Below is a small trained network, with its code and all its weights. Each question gives an input and a target symbol and asks what happens when units are switched off, that is, made to give their printed mean instead of their output.

import numpy as np


def w(rows, s, z=0):
    codes = np.array(rows[::2]) - 128.0
    scale = np.full(codes.shape[1], s)
    scale[-1] = z or s
    return codes * scale


def norm(h):
    return h / np.sqrt((h * h).mean(-1, keepdims=True) + 1e-5)


def f(y):
    return np.maximum(y, 0)


def softmax(a):
    e = np.exp(a - a.max(-1, keepdims=True))
    return e / e.sum(-1, keepdims=True)


def log_softmax(a):
    a = a - a.max(-1, keepdims=True)
    return a - np.log(np.exp(a).sum(-1, keepdims=True))


def net(x, mask):
    ids = ['ΔΦΨβεηθμ'.index(c) for c in x.split()]
    T = len(ids)
    res = E[ids] + P[:T]
    u = 0
    for l in range(2):
        q, k, v = (norm(res) @ M[l].T for M in (Q, K, V))
        z = softmax(np.where(np.tri(T) > 0, q @ k.T / 4**0.5, -1e9)) @ v
        res = res + np.where(mask[u], z, O[l][:, -1]) @ O[l][:, :-1]
        u += 1
        y = f(norm(res) @ A[l][:, :-1].T + A[l][:, -1])
        res = res + np.where(mask[u : u + 4], y, B[l][:, -1]) @ B[l][:, :-1]
        u += 4
    return log_softmax(norm(res)[-1] @ U[:, :-1].T + U[:, -1])


Q, K, V, O, A, B = {}, {}, {}, {}, {}, {}
E = w([
[163,102,43,59,189,137,78,97,170,166,122,87],'Δ',
[120,52,60,213,133,142,166,144,163,9,115,143],'Φ',
[203,83,47,104,176,177,108,150,141,73,116,77],'Ψ',
[82,136,54,161,91,93,174,82,216,94,151,104],'β',
[102,98,88,87,228,186,152,102,81,111,174,187],'ε',
[85,141,90,100,139,137,167,53,254,93,93,149],'η',
[145,42,109,104,161,64,174,137,123,202,151,78],'θ',
[110,61,156,105,76,76,144,129,186,60,91,183],'μ',
],0.009)
P = w([
[70,83,71,124,151,92,115,115,174,81,154,140],'0',
[56,74,75,83,145,91,109,139,148,91,148,100],'1',
[38,149,155,114,95,152,42,255,178,146,198,114],'2',
[153,127,114,130,144,80,135,97,168,100,165,164],'3',
[114,97,91,82,118,119,153,98,112,116,110,114],'4',
[91,137,154,97,63,195,107,195,139,171,152,113],'5',
[204,137,147,143,113,92,165,56,136,131,140,175],'6',
[152,114,133,76,100,133,182,72,72,152,78,128],'7',
[133,152,181,82,41,202,138,153,98,197,127,118],'8',
[224,159,140,137,107,101,160,63,104,156,126,178],'9',
],0.0086)
Q[0] = w([
[33,81,43,31,139,142,125,185,56,140,50,58],'L0H0',
[130,24,36,12,78,132,218,67,108,133,104,113],'L0H0',
[159,60,2,50,104,95,172,110,235,96,179,207],'L0H0',
[64,162,161,121,76,232,91,242,117,201,135,61],'L0H0',
],0.0073)
K[0] = w([
[135,184,153,205,62,91,160,61,253,79,98,229],'L0H0',
[241,171,163,193,47,142,199,48,55,170,70,188],'L0H0',
[253,219,154,98,95,139,106,145,65,197,87,122],'L0H0',
[21,95,139,107,24,91,131,128,213,35,64,126],'L0H0',
],0.0071)
V[0] = w([
[124,199,116,117,107,159,115,99,159,81,106,119],'L0H0',
[150,166,97,93,193,255,86,98,147,35,125,152],'L0H0',
[124,91,178,177,95,152,237,176,124,46,144,149],'L0H0',
[220,151,86,157,62,102,101,154,152,100,75,50],'L0H0',
],0.0052)
O[0] = w([
[55,124,156,94,71,155,195,134,77,57,165,83,128],'L0H0',
[115,239,113,78,93,71,137,160,20,122,32,63,254],'L0H0',
[136,173,225,93,222,150,254,210,198,80,129,91,134],'L0H0',
[102,82,207,176,197,71,110,4,112,44,95,76,47],'L0H0',
],0.0055,0.0025)
A[0] = w([
[105,92,140,202,233,80,214,209,158,160,50,147,62],'L0N0',
[77,133,126,186,48,143,1,106,69,221,80,134,180],'L0N1',
[102,214,165,120,80,140,135,192,93,159,57,59,105],'L0N2',
[108,135,131,176,131,197,74,127,150,209,151,107,252],'L0N3',
],0.0048,0.0019)
B[0] = w([
[186,199,94,26,71,183,41,130,99,109,197,106,226],'L0N0',
[191,153,195,104,58,254,160,35,160,28,216,105,250],'L0N1',
[164,158,186,146,220,151,107,82,214,142,251,233,241],'L0N2',
[189,132,173,72,134,227,214,162,139,70,147,8,215],'L0N3',
],0.0041,0.0022)
Q[1] = w([
[101,171,173,209,125,110,29,179,115,178,169,122],'L1H0',
[118,134,185,129,97,254,124,118,172,126,228,110],'L1H0',
[85,149,165,205,163,61,41,118,116,204,61,210],'L1H0',
[97,127,188,100,115,178,174,155,127,128,193,103],'L1H0',
],0.0096)
K[1] = w([
[11,83,124,43,118,94,120,163,139,112,141,128],'L1H0',
[149,89,199,89,101,105,187,107,113,181,108,150],'L1H0',
[103,102,89,101,136,105,82,176,143,94,163,90],'L1H0',
[146,131,193,124,96,115,154,112,131,142,118,170],'L1H0',
],0.012)
V[1] = w([
[173,94,161,74,67,93,117,123,194,162,66,85],'L1H0',
[77,208,108,186,118,130,138,95,211,141,123,96],'L1H0',
[123,120,191,78,100,134,102,136,139,59,70,254],'L1H0',
[147,98,185,137,67,50,163,140,134,153,158,137],'L1H0',
],0.0068)
O[1] = w([
[63,127,39,185,99,113,48,198,160,172,26,125,225],'L1H0',
[113,60,161,126,100,101,200,135,44,214,96,76,120],'L1H0',
[4,118,169,63,107,201,1,163,179,50,131,87,253],'L1H0',
[88,102,75,45,115,41,118,194,137,132,164,154,77],'L1H0',
],0.0073,0.0029)
A[1] = w([
[146,254,69,93,83,109,158,205,101,188,152,200,53],'L1N0',
[114,182,181,112,104,153,150,158,93,128,108,69,86],'L1N1',
[68,173,185,133,117,197,86,200,151,159,129,105,2],'L1N2',
[90,168,150,145,159,85,118,105,54,118,65,116,100],'L1N3',
],0.0091,0.004)
B[1] = w([
[192,205,92,99,46,93,151,172,87,145,136,165,244],'L1N0',
[153,149,137,245,92,200,91,76,132,175,135,180,184],'L1N1',
[130,106,93,83,167,39,93,92,80,91,94,149,254],'L1N2',
[183,139,172,163,145,79,66,221,168,153,104,79,172],'L1N3',
],0.011,0.0056)
U = w([
[118,108,72,148,91,94,85,1,33,116,110,142,3],'Δ',
[119,162,211,102,139,199,164,111,158,98,191,85,204],'Φ',
[173,170,160,178,201,41,118,136,114,108,84,106,100],'Ψ',
[107,78,136,94,160,73,223,102,66,134,110,92,174],'β',
[147,202,81,86,80,115,173,189,98,135,136,135,130],'ε',
[79,95,138,164,67,198,123,191,133,205,109,77,183],'η',
[166,84,74,166,173,146,116,153,199,169,136,200,72],'θ',
[76,116,107,43,150,87,91,150,134,79,117,109,159],'μ',
],0.0069,0.0029)

Each question gives the input, a string of symbols that net reads in full, and the target symbol t.
The units are the heads (4 rows each of Q, K, V and O) and the neurons (one row each of A and B). Each row of codes is followed by its name. A weight is (code - 128) times the scale printed after its matrix; where a second scale follows, it is the last column's (O, A, B and U).
mask holds one flag per unit, layer by layer, with each layer's heads first. A switched-off unit (its flag False) gives its mean, the last column of its rows in O or B, instead of its output. The means were averaged over made-up inputs and are rounded, as every weight is.
A unit's drop is (log p(t) with every unit on - log p(t) with that unit switched off) / (log p(t) with every unit on - log p(t) with every unit switched off).
The circuit of an input: a set's keep is (log p(t) with only the set's units on - log p(t) with every unit switched off) / (log p(t) with every unit on - log p(t) with every unit switched off). Starting from all 10 units, units are removed one at a time, each time the one whose removal leaves the highest keep (on an exact tie, the one counted first), for as long as the keep stays at least 0.8.
units of the circuit, in order: the units of the circuit, biggest drop first
unit that matters most: the unit with the biggest drop
k most important neurons: the k neurons with the biggest drops, biggest first
top k neurons in layer l: the k neurons of layer l with the biggest drops, biggest first
drop when u is switched off: that unit's drop, to one decimal
input θ η Φ μ μ μ Φ Δ, target Φ: unit that matters most	L0H0
input β μ ε μ Δ β Φ, target Δ: 2 most important neurons	(L0N1, L1N0)
input β Φ Δ Ψ θ μ η β ε, target Δ: units of the circuit, in order	(L1N2, L1N1)
input Ψ μ β β Ψ, target β: units of the circuit, in order	(L1H0, L0H0)
input Δ Φ Δ η Φ Ψ, target Δ: units of the circuit, in order	(L1N2, L1N1, L1H0)
input Ψ ε ε Δ Ψ, target Δ: 2 most important neurons	(L0N1, L1N0)
input Δ ε ε Δ μ Ψ η β η, target Δ: top 2 neurons in layer 1	(L1N2, L1N1)
input θ Δ Φ Ψ β Δ, target η: units of the circuit, in order	(L1H0, L0H0, L1N2, L1N0)
input Ψ μ β μ Φ μ Ψ, target Ψ: units of the circuit, in order	(L0H0, L1N3)
input Δ θ η η Ψ, target η: units of the circuit, in order	(L1H0, L1N2)
input μ β Ψ μ, target Ψ: units of the circuit, in order	(L0H0, L1N3, L1H0)
input θ β μ μ μ μ Φ β Ψ μ, target Ψ: units of the circuit, in order	(L0H0, L1N3)
input ε θ μ μ Δ ε ε μ Δ, target μ: units of the circuit, in order	(L1H0, L1N2)
input Φ μ Δ μ μ Ψ θ θ ε Δ, target Δ: 2 most important neurons	(L1N0, L1N3)
input μ ε μ ε η ε μ Δ ε, target μ: units of the circuit, in order	(L1H0)
input μ Δ Φ, target μ: units of the circuit, in order	(L1N2, L1H0)
input μ μ β θ μ ε Ψ β, target Ψ: units of the circuit, in order	(L0H0, L1N3)
input ε β θ θ θ Ψ μ μ η β, target Ψ: 2 most important neurons	(L1N3, L1N0)
input μ μ μ ε Δ μ η μ, target η: 2 most important neurons	(L1N2, L1N1)
input θ μ Φ β, target θ: unit that matters most	L0H0
input η μ Δ β, target Δ: 2 most important neurons	(L1N0, L0N1)
input η μ Φ Δ μ β Φ μ μ β, target Δ: drop when L0N1 is switched off	0.2
input Δ μ β θ ε, target θ: drop when L1N2 is switched off	0.1
